[128 = 0]

[ 89 117 166 117 130 100 116 121 126 109 159 132 135  89 122 144 135 119
 135 118 138 133 132 102 203 159 117 153 149 150 196  87 137 170 213 104
  64 178  67 106 134 101 149 141 115 123 139 150 123 132  73 133 117 143
 156 138 132 114 149 105 138  89  97 126  99 134 122 123 120 162 136 124
 131 131  83 154 123 127 125 189  57 137 117 118 107 123 146 136 154  84
 116 106 131 145 194 106 144 153 133 131 136  94 123 212 128 140 148 146
 150 110 133 135 149 131 116 120 129 130 119 135 124 134 126 123 132 132
 127 129 147 109 124 121 119 118  97 120 108] => U:<70>
[ 94 126 156 140 131 139 139 117 124 118 116 106 138 127 111 128 139 111
 105  97 132 130 113 113 184 134 137 153 132 140 127 133 143 142 145 126
 125  68 117 128 153 144 130 110 123 125 155 121 128 132 100 134 120 165
 130 131 129 116 177 130 127  65 129  52 141 122 131  94 126 135 127 122
 145 128 110 128 118 125 126 132 133 124 130 145 128 139 138 126 148 153
 139 112 118 138 168 124 161  89 114  97 164  98 129 139 128 121 126 107
 112 166 137 136 121 135 174 142 127 124  90 124 128 138 129 110 125 139
 124 143 141 107 126 126 140 136 120 117 125] => U:<70>
[124 126 174 125 127 126 126 127 124  90 118 127 113 107 151 115 137 122
 130 108 141 122 117 109 167 123 119 163 128 133 155 115 152 147 150 127
  91 154 107 124 144 132 149 119 128 131 126 147 120 142  98 130 138 155
 122 125 131 126 186 116 131 111 110  86 105 127 145 115 116 149 129 137
 153 119 100 141 109 128 136 161 112 140 132 144 109 140 141 123 118  83
 134 111 138 125 164 116 137 131 132 106 132 100 151 131 135 125 142 118
 126 170 122 140 135 138 131 131 121 116 105 129 120 136 136 116 128 120
 134 114 133 101 137 122 125 127 115 125 128] => U:<76>
[126 127 168 136 137 131 131 133 123  98 116 138  75 135 116 180 165 120
 117 108 127 129 102 122 191 150 134 148 129 136 124 131 158 141 157 122
  73 150 156  89 177 122 191 106 120 123 154 130 132 136 105 114 115 184
 128 132 133 121 218 122 131 131 117  94 109 127 150  98 111 159 138 136
 163 113 100 125 107 136 141 163 100 128 149 146 120 140 133 130 146 103
 139 111 135 133 180 133 155 114 121  88 132  92 118 126 139 143 140 154
 127 182 122 155 126 119 162 135 125 109  73 122 125 149 143  89 138 121
 122 166 140 123 128 129 135 123 126 138 122] => U:<69>
[109 115 148 126 123 129 129 107 125 116 118 114 141 114 125 152 152 110
 127  98 150 128 121 101 191 150 135 143 126 125 139 117 141 167 180 123
  57  89 108 114 156 129 143 124 126 114 158 129 130 126  79 134 110 163
 148 134 141 129 150 123 132  93 126  70 112 125 125  99 122 154 142 103
 149 122  93 127 120 126 131 154 117 123 124 133 128 141 138 124 134 146
 136 116 125 143 159 111 154 103 114 106 141  89 121 130 124 121 127 116
 122 173 146 125 132 132 174 135 122 121 103 142 138 134 121 110 134 124
 136 134 145 113 118 129 139 135 119 135 122] => U:<70>
[152 130 160 192 126 157 120 135 124 104 109 140  73 150 120 169 155 130
 103  96 120 127 106 121 145 133 132 152 130 123  81 143 144 134 122 127
 145 148 189  99 167 128 177 115 130 136 144 146 120 132 124 114 117 182
 115 125 129 144 198  95 132 163 130  89 124 124 137 119 104 135 130 128
 163 123  89 120 125 132 145 135 120 124 132 159 125 142 128 133 140 149
 151 116 114 122 119 144 143  96 111  86 145  94 131 131 139 129 137 160
 118 227 119 136 127 122 161 160 131 116 101 120 138 126 148 113 130 114
 117 172 134 126 139 141 134 115 121 153 134] => U:<69>
[144 123 117 149 117 151 132 134 126 103 122 130  95 144 119 173 144 128
 118 118 130 123 111 140 149 142 127 124 133 121 124 140 146 141 158 129
  86 136 158 112 149 130 168 117 116 127 153 146 120 124 190 115 106 168
 130 129 129 129 174 100 119 145 118 124 112 133 139 116 105 149 139 124
 152 115 115 118 126 126 149 146 126 116 124 137 129 127 121 143 148 120
 137 124 131 119 135 126 154 134 116 108 134  85 123 121 128 128 130 153
 135 170 123 143 123 124 140 139 139 125 105 114 141 125 139 125 133 120
 130 170 132 126 133 135 128 119 123 130 158] => E:<74>
[134 125 152 129 130 118 130 130 115  98 114 135  94 114 126 138 154 108
 109 107 130 122 109 121 166 135 121 143 143 131 155 121 140 135 151 139
  86 138 164 111 157 138 173 122 118 128 132 131 137 141 144 121 141 162
 119 127 130 110 177  96 137 150  96 130 106 124 140 111 119 152 137 125
 130 113 101 128 112 142 143 143 119 134 134 168 125 150 130 133 123  89
 150 115 146 112 131 134 146 145 123  88 132  95 120 127 144 125 136  98
 134 182 114 129 134 127 148 132 131 111  98 121 126 140 145 137 132 121
 125 128 145 124 128 132 135 127 118 138 125] => U:<76>
[ 99 132 139 149 132 140 136 110 126 124 119 131 129 138 123 156 135 114
 124 105 138 131 113 114 187 143 124 145 137 125 108 136 153 150 141 130
  87  86 118 120 156 124 137 120 132 130 166 115 126 117  97 125 112 172
 131 121 131 131 161 113 151  84 129  55 128 120 109 106 129 135 129 120
 149 125 107 119 121 127 125 144 124 112 127 133 133 145 127 126 142 144
 139 126 115 129 169 126 158  96 131 115 146  93 120 133 120 128 126 135
 114 160 132 129 132 127 173 153 127 121  91 145 135 126 132 110 130 135
 128 159 142 114 140 121 134 130 126 136 125] => U:<70>
[126 110 175 125 129 122 121 129 117  93 103 141  95 101 111 113 147 111
 120 112 124 114 109 115 152 140 112 175 136 117 162 106 155 139 155 131
  99 179 129 112 149 140 173 118 118 132 119 151  93 147 107 134 145 160
 119 127 130 114 213  93 132 137 103 137 104 130 139 112 112 158 146 139
 122 113  92 146 105 125 147 170 102 128 124 147 114 137 131 131 130  57
 131 116 153 134 154 118 133 159 127  98 132  99 125 120 136 123 139 111
 129 189 117 128 134 135 125 130 136 110  98 125 118 133 148 126 134 121
 131 144 125 108 133 125 141 121 117 131 122] => U:<76>
[152 117 136 147 126 144 129 131 122 119 142 140  92 175 115 185 125 131
 125 120 126 119 119 134 142 138 123 112 120 127  89 148 140 140 129 130
 134 135 159 110 139 108 143 123 121 122 150 130 123 124 128 119 111 157
 139 123 134 152 139 115 128 157 131 126 125 126 141 112 125 136 144 150
 168 129 127  70 133 128 120 138 123 119 114 127 126 117 130 138 136 152
 137 132 107 122 139 147 142 108 111 118 125 107 133 125 141 131 147 178
 127 139 120 136 128 117 144 138 120 122 103 134 130 130 140 111 139 130
 134 168 128 134 130 133 124 123 133 138 121] => E:<60>
[146 121  98 131 119 130 135 141 130 123 139 135  99 143 125 183 140 144
 127 142 128  79 132 141 141 127 146  84 132 127 115 148 123 133 136 129
 116 124 176 121 141 133 133 172 109 121 145 124 140 149 170 105 111 128
 140 129 135 144  95 128 129 195 133 146 127 124 142 137 122 132 143 130
 168 138 141 103 135 131 123  99 134 111  82 125 134 118 120 137 147 171
 124 129 126 119 101 144 121 127 119 113 109 121 132 131 119 139 136 167
 137 114 151 122 122 118 142 137 129 128 137 129 130 116 126 125 132 132
 119 136 130 143 118 133 136 131 142 122 121] => E:<68>
[133 125 146 139  66 133 119 174 119 104 133 136  91 141 121 179 144 122
 115 105 132 122  97 123 168 142 136 136 131 127 110 134 158 147 158 127
 105 140 148 110 150 118 166 125 122 135 146 132 121 127 119 117 112 166
 137 128 129 138 171 107 127 151 119 103 113 119 115 101 112 154 142 137
 152 134 113 133 123 138 153 149 113 124  98 129 120 128 133 136 152 128
 143 121 118 119 156 133 131 110 115 104 138  92 123 123 134 130 146 162
 132 152 125 138 132 122 149 130 129 107  93 124 135 124 137 114 125 139
 126 163 138 134 127 128 125 119 137 133 125] => E:<60>
[167 126 156 135 110 144 124 130 133  59 141 147  61 161 121 192 160 127
 123 106 128 118 112 132 179 140 133 130 123 128  99 142 147 138 146 131
 131 164 172 101 148 109 170 138 109 130 134 138 126 120 127 118 114 145
 135 142 132 152 160 107 132 189 126 135 116 133 148 123 120 145 131 150
 172 122 121 121 124 131 123 158 123 123 116 146 130  74 127 136 146 117
 136 118 117 121 143 145 132 132 127 120 122 109 125 132 145 137 162 196
 125 139 107 144 117 115 133 137 153 125 128 119 132 124 138 115 139 129
 163 166 131 139 134 144 123 119 146 130 121] => E:<60>
[ 98 118 158 135 139 132 126 145 115 103 140 131 123 120 121 168 144 129
 125 110 129 125 117 108 201 155 135 144 145 132 144 122 141 151 183 120
  69 120 106 114 153 115 148 134 118  94 157 133 122 134  74 129 115 165
 143 194 140 134 158 118 125  90 125  90 112 124 128  95 123 143 132 121
 154 130  98 147 134 128 115 166 103 120 133 121 119 121 144 137 149 126
 123 108 121 129 193 124 148 114 127 113 126  88 124 121 122 134 143 146
 133 148 138 137 128 130 151 127 131 135 111 132 125 137 122  93 146 129
 133 149 152 116 131 127 141 119 132 127 119] => U:<70>
[121 111 127 131 137 108 136 134 122 101 135 142  93 126 125 229 159 139
 129 127 129 117 126 130 165 148 145  71 141 124 157 133 116 141 177 134
  32 125 175 100 158 120 158 143 111 106 163 121 145 130 159 103 100 131
 148 129 101 120 135 109 126 193 121 147  99 126 141 113 133 149 140 113
 175 120 131 103 129 139 115 136 108 155 118 122 133 130 163 132 153 144
 131 128 128 114 153 145 134 148 139 107 103 102  97 131 117 140 148 156
 143 120 142 140 129 109 149 130 133 115 102 132 119 115 106 132 145 131
 131 145 142 137 124 136 126 124 140 118 100] => E:<68>
[103 113 169 131 137 118 119 131 111  79 139 133  98  95 116 163 150 125
 125 107 135 123 119 105 200 163 123 146 148 136 174  99 146 165 205 121
  62 168 107  97 143 121 164 137 114 128 133 145 126 135  78 120 118 159
 145 137 139 131 160 115 126 120 117 118  99 133 134 110 116 168 144 130
 147 132  90 146 113 126 137 199  98 131 132 134  99 124 141 146 145  83
 134  96 146 118 189 117 137 140 145 112 139  88 126 131 133 138 148 166
 145 151 126 132 120 128 120 128 121 121 108 120 122 137 127 119 138 121
 128 144 148 113 123 122 124 122 138 141 121] => U:<70>
[106 124 108 138 123 146 143 122 118 113 126 123 119 146 117 172 156 124
 100 106 140 123 112 117 178 135 135 124 133 119 113 139 142 139 156 135
  63  87 137 127 162 140 144 115 120 124 168 132  98 128 119 125  96 178
 135 127 127 130 162 116 128 120 132  67 121 129 130 101 124 127 126 106
 160 134 121 128 123 136 136 130 122 118 125 136 134 130 130 135 140 176
 139 118 120 124 148 126 144  94 119  92 149  85 118 136 117 129 101 129
 122 186 137 134 131 122 170 145 126 117  90 119 132 147 139 108 134 132
 134 156 148 117 124 125 145 128 131 134 122] => U:<70>
[124 129 194 118 127 110 106 144 106  69 149 169  83  77 107 135 146 124
 145 105 137 119 130 114 188 177 108 190 146 146 207  86 156 164 220 119
 109 252  77 100 142 101 198 151  99 129 110 173 115 137  75 116 136 151
 141 143 143 135 166  98 115 162  94 170  81 134 132 136 104 177 151 143
 141 117  80 163 131 119 134 214  94 159 132 135 107 140 132 131 139  37
 132  98 145 122 166 108 128 173 144 121 133  90 131 109 148 132 151 181
 155 164 106 133 145 112  98 122 127 117 133 133 128 127 145 129 142 117
 132 137 158 101 133 117 111 127 129 134 114] => U:<69>
[149 138 134 137 119 125 134 134 113 114 134 142  88 141 126 191 147 128
 135 118 127 131 111 140 163 140 139 109 135 122 121 143 152 134 151 131
  81 117 165  94 148 118 160 123 112 129 155 124 134 134 140 114 112 156
 136 129 131 124 167 109 128 159 121 125 128 123 141 109 123 152 137 140
 172 117 125 112 120 137 121 145 109 120 121 145 125 123 127 136 135 119
 132 123 110 125 153 117 137 121 124 102 112 102 125 134 131 130 142 174
 139 138 120 152 129 116 148 128 132 114 100 140 124 122 132 115 134 120
 116 165 129 130 131 139 140 129 134 130 127] => E:<60>
[138 134 160 147 134 140 122 125 116  87 108 132  85 129 120 149 157 115
 112 100 133 122 113 112 166 139 135 166 129 121 124 120 156 145 150 142
  87 153 162 111 172 157 181  97 128 112 143 152 118 138 101 130 133 193
 110 131 128 130 217 102 136 146 118  91 111 128 146 104 116 150 137 126
 143 116  94 137 108 128 143 146 125 126 130 166 126 150 131 132 132 110
 143 123 139 123 142 128 153 113 114  81 146  66 124 129 140 127 135 126
 120 232 123 135 132 114 157 144 123 108  80 130 125 144 147 132 133 115
 132 158 138 113 134 131 128 123 112 138 126] => U:<69>
